Below is a small trained network, with its code and all its weights. Each question gives an input and a class and asks what happens when units are switched off, that is, made to give their printed mean instead of their output.

import numpy as np


def w(rows, s, z=0):
    codes = np.array(rows[::2]) - 128.0
    scale = np.full(codes.shape[1], s)
    scale[-1] = z or s
    return codes * scale


def norm(h):
    return h / np.sqrt((h * h).mean(-1, keepdims=True) + 1e-5)


def f(y):
    return y / 2 * (1 + np.tanh(0.7978845608 * (y + 0.044715 * y**3)))


def log_softmax(a):
    a = a - a.max(-1, keepdims=True)
    return a - np.log(np.exp(a).sum(-1, keepdims=True))


def net(x, mask):
    res = np.array(x, float).reshape(1, 6) / 4 @ E
    u = 0
    for l in range(3):
        y = f(norm(res) @ A[l][:, :-1].T + A[l][:, -1])
        res = res + np.where(mask[u : u + 4], y, B[l][:, -1]) @ B[l][:, :-1]
        u += 4
    return log_softmax(norm(res)[-1] @ U[:, :-1].T + U[:, -1])


A, B = {}, {}
E = w([
[120,182,100,204,79,113,221,115],'x0',
[237,126,125,144,151,194,152,94],'x1',
[95,62,174,174,99,161,188,189],'x2',
[58,106,37,162,137,3,123,77],'x3',
[137,101,47,61,59,104,141,158],'x4',
[253,132,99,122,196,81,118,205],'x5',
],0.0074)
A[0] = w([
[120,169,150,90,17,163,161,2,171],'0.n0',
[123,249,33,73,148,67,135,235,4],'0.n1',
[178,147,116,97,206,126,88,95,129],'0.n2',
[105,85,115,142,194,135,189,86,47],'0.n3',
],0.0072,0.0034)
B[0] = w([
[140,194,147,125,155,176,113,80,254],'0.n0',
[205,107,182,118,82,88,143,159,205],'0.n1',
[98,162,140,128,246,49,202,85,212],'0.n2',
[116,176,97,157,133,104,94,153,121],'0.n3',
],0.012,0.0038)
A[1] = w([
[152,123,194,112,49,153,156,191,156],'1.n0',
[210,120,47,31,176,157,123,140,253],'1.n1',
[41,61,157,89,97,89,57,90,129],'1.n2',
[199,107,117,179,73,89,134,2,29],'1.n3',
],0.0068,0.0036)
B[1] = w([
[172,75,64,173,109,153,169,167,191],'1.n0',
[58,105,120,124,91,119,187,109,254],'1.n1',
[119,170,131,75,73,148,5,129,190],'1.n2',
[156,172,82,169,212,130,159,107,142],'1.n3',
],0.013,0.0046)
A[2] = w([
[115,180,253,244,177,71,110,169,239],'2.n0',
[113,108,164,74,245,114,36,175,252],'2.n1',
[211,227,51,37,40,1,180,236,60],'2.n2',
[200,172,114,90,60,23,146,192,103],'2.n3',
],0.0072,0.0038)
B[2] = w([
[140,126,56,131,141,127,114,235,254],'2.n0',
[200,124,123,30,142,12,181,187,220],'2.n1',
[69,85,214,230,118,97,67,90,234],'2.n2',
[165,55,159,193,109,140,40,54,193],'2.n3',
],0.011,0.0053)
U = w([
[209,23,196,232,65,76,68,123,126],'0',
[227,124,144,76,245,57,196,217,167],'1',
[164,208,19,233,200,161,193,118,19],'2',
[96,125,69,40,41,55,18,124,39],'3',
[65,114,84,174,75,114,115,125,34],'4',
[77,250,195,127,178,233,78,19,87],'5',
[97,100,70,82,187,47,212,68,73],'6',
[211,46,120,139,63,255,225,200,253],'7',
],0.0099,0.0033)

Each question gives the input, the list of numbers given to net, and the class t.
The units are the neurons (one row each of A and B). Each row of codes is followed by its name. A weight is (code - 128) times the scale printed after its matrix; where a second scale follows, it is the last column's (A, B and U).
mask holds one flag per neuron, layer by layer. A switched-off neuron (its flag False) gives its mean, the last column of its row in B, instead of its output. The means were averaged over made-up inputs and are rounded, as every weight is.
A unit's drop is (log p(t) with every unit on - log p(t) with that unit switched off) / (log p(t) with every unit on - log p(t) with every unit switched off).
The circuit of an input: a set's keep is (log p(t) with only the set's units on - log p(t) with every unit switched off) / (log p(t) with every unit on - log p(t) with every unit switched off). Starting from all 12 units, units are removed one at a time, each time the one whose removal leaves the highest keep (on an exact tie, the one counted first), for as long as the keep stays at least 0.8.
circuit, biggest first: the units of the circuit, biggest drop first
unit that matters most: the unit with the biggest drop
top k neurons: the k neurons with the biggest drops, biggest first
k most important neurons of layer l: the k neurons of layer l with the biggest drops, biggest first
input [3,0,-8,6,7,-5], class 5: circuit, biggest first	(0.n0; 2.n1; 2.n0)
input [-4,3,-6,-8,5,-3], class 5: unit that matters most	1.n1
input [1,2,2,5,-2,7], class 0: 3 most important neurons of layer 2	(2.n3; 2.n2; 2.n1)
input [1,-5,3,-1,-8,2], class 1: top 3 neurons	(1.n1; 0.n1; 2.n1)
input [5,-5,-2,7,-8,2], class 1: top 3 neurons	(1.n1; 2.n0; 1.n0)
input [-2,-1,-7,6,5,5], class 0: top 2 neurons	(0.n1; 2.n2)
input [-2,0,4,-2,0,-8], class 5: 2 most important neurons of layer 0	(0.n0; 0.n1)
input [7,4,-4,5,7,-4], class 2: top 2 neurons	(1.n3; 1.n2)
input [-6,-6,5,-2,0,-1], class 3: top 4 neurons	(1.n2; 0.n2; 0.n1; 2.n0)
input [4,0,0,7,3,-1], class 0: 3 most important neurons of layer 0	(0.n2; 0.n1; 0.n3)
input [-5,-8,6,-8,-1,6], class 7: top 2 neurons	(1.n0; 0.n2)
input [-1,8,2,6,-4,-7], class 5: 3 most important neurons of layer 0	(0.n0; 0.n2; 0.n1)
input [-4,-5,-5,6,1,5], class 0: top 3 neurons	(0.n1; 2.n2; 2.n3)
input [6,-6,-7,3,-4,-8], class 5: circuit, biggest first	(0.n0)
input [-1,-5,-2,5,-7,-1], class 3: top 3 neurons	(1.n2; 0.n2; 0.n0)
input [-5,6,-7,0,1,7], class 6: 2 most important neurons of layer 0	(0.n2; 0.n0)
input [-7,-6,1,-6,-5,-3], class 1: top 2 neurons	(2.n1; 1.n1)
input [-7,3,1,-3,0,-2], class 1: top 2 neurons	(0.n2; 2.n1)
input [-6,0,-4,7,8,5], class 0: top 3 neurons	(0.n1; 2.n2; 2.n3)
input [-8,4,2,8,5,3], class 6: top 2 neurons	(1.n1; 0.n2)
input [-6,-7,5,-1,-3,-3], class 3: circuit, biggest first	(1.n2)
input [-3,-1,-8,2,0,-7], class 5: top 2 neurons	(0.n0; 2.n0)
input [2,-8,3,4,-4,-7], class 3: 2 most important neurons of layer 1	(1.n2; 1.n1)
input [-5,7,6,8,8,-3], class 3: 2 most important neurons of layer 1	(1.n2; 1.n0)
input [8,-1,2,6,0,-8], class 5: 3 most important neurons of layer 0	(0.n0; 0.n1; 0.n2)
